Here is a tiny trained network, its code and every weight. The questions are about switching its units off for an input and a target symbol, where a switched-off unit gives its printed mean instead of its output.

import numpy as np


def w(rows, s, z=0):
    codes = np.array(rows[::2]) - 128.0
    scale = np.full(codes.shape[1], s)
    scale[-1] = z or s
    return codes * scale


def f(y):
    return y / 2 * (1 + np.tanh(0.7978845608 * (y + 0.044715 * y**3)))


def softmax(a):
    e = np.exp(a - a.max(-1, keepdims=True))
    return e / e.sum(-1, keepdims=True)


def log_softmax(a):
    a = a - a.max(-1, keepdims=True)
    return a - np.log(np.exp(a).sum(-1, keepdims=True))


def net(x, mask):
    ids = ['ΔΛΞΨαβζηθμπτ'.index(c) for c in x.split()]
    T = len(ids)
    res = E[ids] + P[:T]
    u = 0
    for l in range(2):
        q, k, v = (res @ M[l].T for M in (Q, K, V))
        z = softmax(np.where(np.tri(T) > 0, q @ k.T / 2**0.5, -1e9)) @ v
        res = res + np.where(mask[u], z, O[l][:, -1]) @ O[l][:, :-1]
        u += 1
        y = f(res @ A[l][:, :-1].T + A[l][:, -1])
        res = res + np.where(mask[u : u + 8], y, B[l][:, -1]) @ B[l][:, :-1]
        u += 8
    return log_softmax(res[-1] @ U[:, :-1].T + U[:, -1])


Q, K, V, O, A, B = {}, {}, {}, {}, {}, {}
E = w([
[108,163,105,131,140,129,209,121,186,98],'Δ',
[121,102,174,68,107,105,103,132,44,160],'Λ',
[95,205,60,145,155,174,195,148,138,147],'Ξ',
[92,139,140,154,160,188,105,141,108,231],'Ψ',
[148,118,159,245,160,97,166,123,119,127],'α',
[103,174,94,84,133,99,204,134,103,75],'β',
[141,99,180,112,113,83,182,43,216,93],'ζ',
[103,166,108,97,150,173,112,124,52,189],'η',
[144,41,195,105,68,113,69,59,132,179],'θ',
[107,118,161,57,117,114,139,73,129,137],'μ',
[94,118,130,99,113,206,87,123,141,222],'π',
[118,80,109,146,76,184,100,84,210,145],'τ',
],0.012)
P = w([
[114,223,156,115,105,107,119,164,153,161],'0',
[93,96,49,176,132,203,91,1,74,88],'1',
[61,65,154,144,95,155,192,68,106,140],'2',
[137,120,25,99,104,136,75,94,166,16],'3',
[169,127,110,112,117,192,133,83,40,135],'4',
[40,113,137,114,149,160,110,155,172,103],'5',
[108,113,134,84,116,181,133,127,117,139],'6',
[56,108,191,109,157,175,165,162,104,207],'7',
[67,63,110,150,166,170,124,110,130,145],'8',
[96,36,139,136,150,153,213,80,10,199],'9',
],0.009)
Q[0] = w([
[254,176,120,99,133,122,61,149,134,81],'0.h1',
[229,69,88,122,70,182,242,72,32,186],'0.h1',
],0.0074)
K[0] = w([
[52,99,91,184,132,178,117,1,53,115],'0.h1',
[90,121,223,119,147,133,219,157,103,206],'0.h1',
],0.0072)
V[0] = w([
[128,192,68,99,165,117,220,125,167,56],'0.h1',
[162,131,113,254,159,136,154,181,50,113],'0.h1',
],0.0074)
O[0] = w([
[180,63,42,113,137,83,142,140,105,254,146],'0.h1',
[152,121,188,47,225,172,176,162,176,126,3],'0.h1',
],0.011,0.00033)
A[0] = w([
[129,93,159,160,100,164,108,133,147,152,150],'0.n1',
[106,185,116,58,122,129,102,186,33,151,184],'0.n2',
[133,199,124,145,69,2,130,93,53,125,140],'0.n3',
[166,137,114,191,158,96,175,95,133,116,205],'0.n4',
[80,169,181,130,146,144,121,107,156,69,123],'0.n5',
[139,144,172,175,205,101,156,184,159,155,141],'0.n6',
[43,193,104,150,146,173,169,114,127,91,191],'0.n7',
[160,36,179,114,159,152,121,132,122,97,253],'0.n8',
],0.008,0.0081)
B[0] = w([
[33,131,116,103,125,56,158,97,174,55,164],'0.n1',
[89,131,200,54,184,147,206,97,8,217,171],'0.n2',
[205,30,237,128,21,146,28,109,77,163,172],'0.n3',
[29,95,78,53,8,115,66,110,155,157,215],'0.n4',
[189,223,241,146,119,144,147,107,143,54,151],'0.n5',
[85,145,43,125,112,131,154,138,243,106,170],'0.n6',
[8,180,240,155,142,136,149,68,157,138,222],'0.n7',
[102,141,39,3,118,178,114,49,127,98,255],'0.n8',
],0.0056,0.008)
Q[1] = w([
[10,73,170,145,78,96,121,85,122,181],'1.h1',
[254,212,158,213,119,96,56,204,97,112],'1.h1',
],0.005)
K[1] = w([
[167,203,161,63,122,127,97,254,200,159],'1.h1',
[118,85,65,131,194,71,210,63,62,15],'1.h1',
],0.0042)
V[1] = w([
[108,181,173,84,222,148,168,181,29,209],'1.h1',
[175,55,177,35,74,123,76,85,1,120],'1.h1',
],0.007)
O[1] = w([
[255,199,1,175,89,193,188,170,78,13,160],'1.h1',
[172,30,147,219,167,142,249,46,150,99,254],'1.h1',
],0.0079,0.0066)
A[1] = w([
[88,100,193,91,163,101,68,130,174,230,49],'1.n1',
[141,71,154,167,207,126,207,75,177,144,101],'1.n2',
[196,220,16,111,26,165,140,190,67,54,24],'1.n3',
[63,141,126,55,78,118,3,138,122,186,192],'1.n4',
[41,100,214,111,129,133,81,133,138,100,77],'1.n5',
[198,73,193,186,167,173,202,106,181,141,111],'1.n6',
[137,93,33,81,179,147,190,108,110,204,253],'1.n7',
[55,156,154,72,165,57,35,147,113,160,99],'1.n8',
],0.0055,0.0037)
B[1] = w([
[177,194,59,140,168,25,94,189,105,105,216],'1.n1',
[105,156,108,98,77,148,11,182,85,94,252],'1.n2',
[136,84,226,184,210,170,38,183,196,186,217],'1.n3',
[70,69,133,144,200,111,223,166,93,127,255],'1.n4',
[173,253,77,167,188,110,123,38,133,92,208],'1.n5',
[84,115,111,82,191,131,114,188,50,74,247],'1.n6',
[165,98,97,73,111,78,121,119,253,209,210],'1.n7',
[114,47,143,160,145,191,179,104,181,125,222],'1.n8',
],0.0063,0.013)
U = w([
[126,94,107,118,7,79,157,81,168,243,94],'Δ',
[135,179,91,161,135,138,186,141,69,38,60],'Λ',
[160,78,123,114,125,146,86,143,183,209,109],'Ξ',
[102,182,175,120,97,186,73,173,126,92,56],'Ψ',
[85,139,96,32,177,175,148,131,177,96,202],'α',
[186,61,15,137,141,84,179,151,101,165,91],'β',
[115,141,50,145,99,49,69,160,49,175,102],'ζ',
[170,85,181,200,184,171,199,114,172,118,53],'η',
[121,209,120,146,139,120,99,97,92,79,23],'θ',
[54,35,165,186,97,165,136,130,106,159,185],'μ',
[100,199,136,171,3,174,178,32,141,161,255],'π',
[125,94,152,207,179,109,209,35,166,179,135],'τ',
],0.005,0.0045)

Each question gives the input, a string of symbols that net reads in full, and the target symbol t.
The units are the heads (2 rows each of Q, K, V and O) and the neurons (one row each of A and B). Each row of codes is followed by its name. A weight is (code - 128) times the scale printed after its matrix; where a second scale follows, it is the last column's (O, A, B and U).
mask holds one flag per unit, layer by layer, with each layer's heads first. A switched-off unit (its flag False) gives its mean, the last column of its rows in O or B, instead of its output. The means were averaged over made-up inputs and are rounded, as every weight is.
A unit's drop is (log p(t) with every unit on - log p(t) with that unit switched off) / (log p(t) with every unit on - log p(t) with every unit switched off).
The circuit of an input: a set's keep is (log p(t) with only the set's units on - log p(t) with every unit switched off) / (log p(t) with every unit on - log p(t) with every unit switched off). Starting from the 12 units with the biggest drops (on a tie, the unit counted first), units are removed one at a time, each time the one whose removal leaves the highest keep (on an exact tie, the one counted first), for as long as the keep stays at least 0.8.
units of the circuit, in order: the units of the circuit, biggest drop first
most important unit: the unit with the biggest drop
k most important neurons: the k neurons with the biggest drops, biggest first
k most important neurons of layer l: the k neurons of layer l with the biggest drops, biggest first
input α τ π, target α: units of the circuit, in order	(0.h1 1.h1 0.n8)
input μ μ Ξ β α Λ α μ Ξ, target μ: units of the circuit, in order	(0.h1 1.h1 0.n3 1.n2)
input μ α η α ζ α β η Ξ, target μ: units of the circuit, in order	(0.h1 0.n3 1.h1 1.n2)
input Ξ ζ α α β α θ Ψ, target Ξ: most important unit	1.n3
input Ξ β Λ Λ μ α α Ψ α Λ, target Ψ: units of the circuit, in order	(1.h1 0.h1 1.n3 1.n4)
input μ μ μ τ, target μ: units of the circuit, in order	(0.h1 1.h1 0.n3 1.n2)
input α α α β Ξ α τ α, target α: units of the circuit, in order	(0.h1 0.n6 1.h1)
input μ τ μ β, target μ: units of the circuit, in order	(0.h1 0.n3 1.h1 1.n2)
input μ Δ β τ, target μ: units of the circuit, in order	(1.h1 0.h1 0.n3 1.n2)
input τ α μ α β θ ζ, target τ: 2 most important neurons of layer 0	(0.n2 0.n8)
input μ α Λ β Λ ζ α β β, target μ: 4 most important neurons	(0.n3 1.n2 1.n1 1.n5)
input β τ β μ α ζ, target β: 2 most important neurons	(0.n2 0.n3)
input η α α μ μ, target η: units of the circuit, in order	(1.h1 1.n3 0.n2)
input θ ζ α τ μ μ α θ α τ, target θ: most important neuron	(1.n5)
input τ α α μ μ Δ α, target τ: 4 most important neurons of layer 0	(0.n2 0.n8 0.n4 0.n3)
input Λ Λ μ, target Λ: units of the circuit, in order	(1.h1 0.n2 1.n6)
input α α α β μ π β α Ψ μ, target α: units of the circuit, in order	(0.h1 0.n8)
input τ μ μ α Ψ μ Ψ β, target τ: 4 most important neurons of layer 0	(0.n2 0.n7 0.n3 0.n5)
input Ξ α α α α β Λ β α, target Ξ: 3 most important neurons of layer 0	(0.n2 0.n8 0.n4)
input τ μ α, target τ: 2 most important neurons of layer 0	(0.n2 0.n4)
input Ξ α α τ α α θ Δ, target Ξ: 2 most important neurons of layer 0	(0.n8 0.n2)
input τ Δ τ μ α α μ θ α Λ, target τ: 3 most important neurons of layer 0	(0.n2 0.n8 0.n7)
input ζ τ Ψ μ α θ Δ α Ψ, target ζ: most important neuron of layer 0	(0.n3)
input α β μ π α, target α: 3 most important neurons	(0.n6 0.n4 0.n3)
input β π α β π, target β: 2 most important neurons	(0.n2 1.n7)
input Ψ α μ, target Ψ: 2 most important neurons	(1.n3 0.n2)
input Ψ η β μ α α, target Ψ: most important unit	1.h1
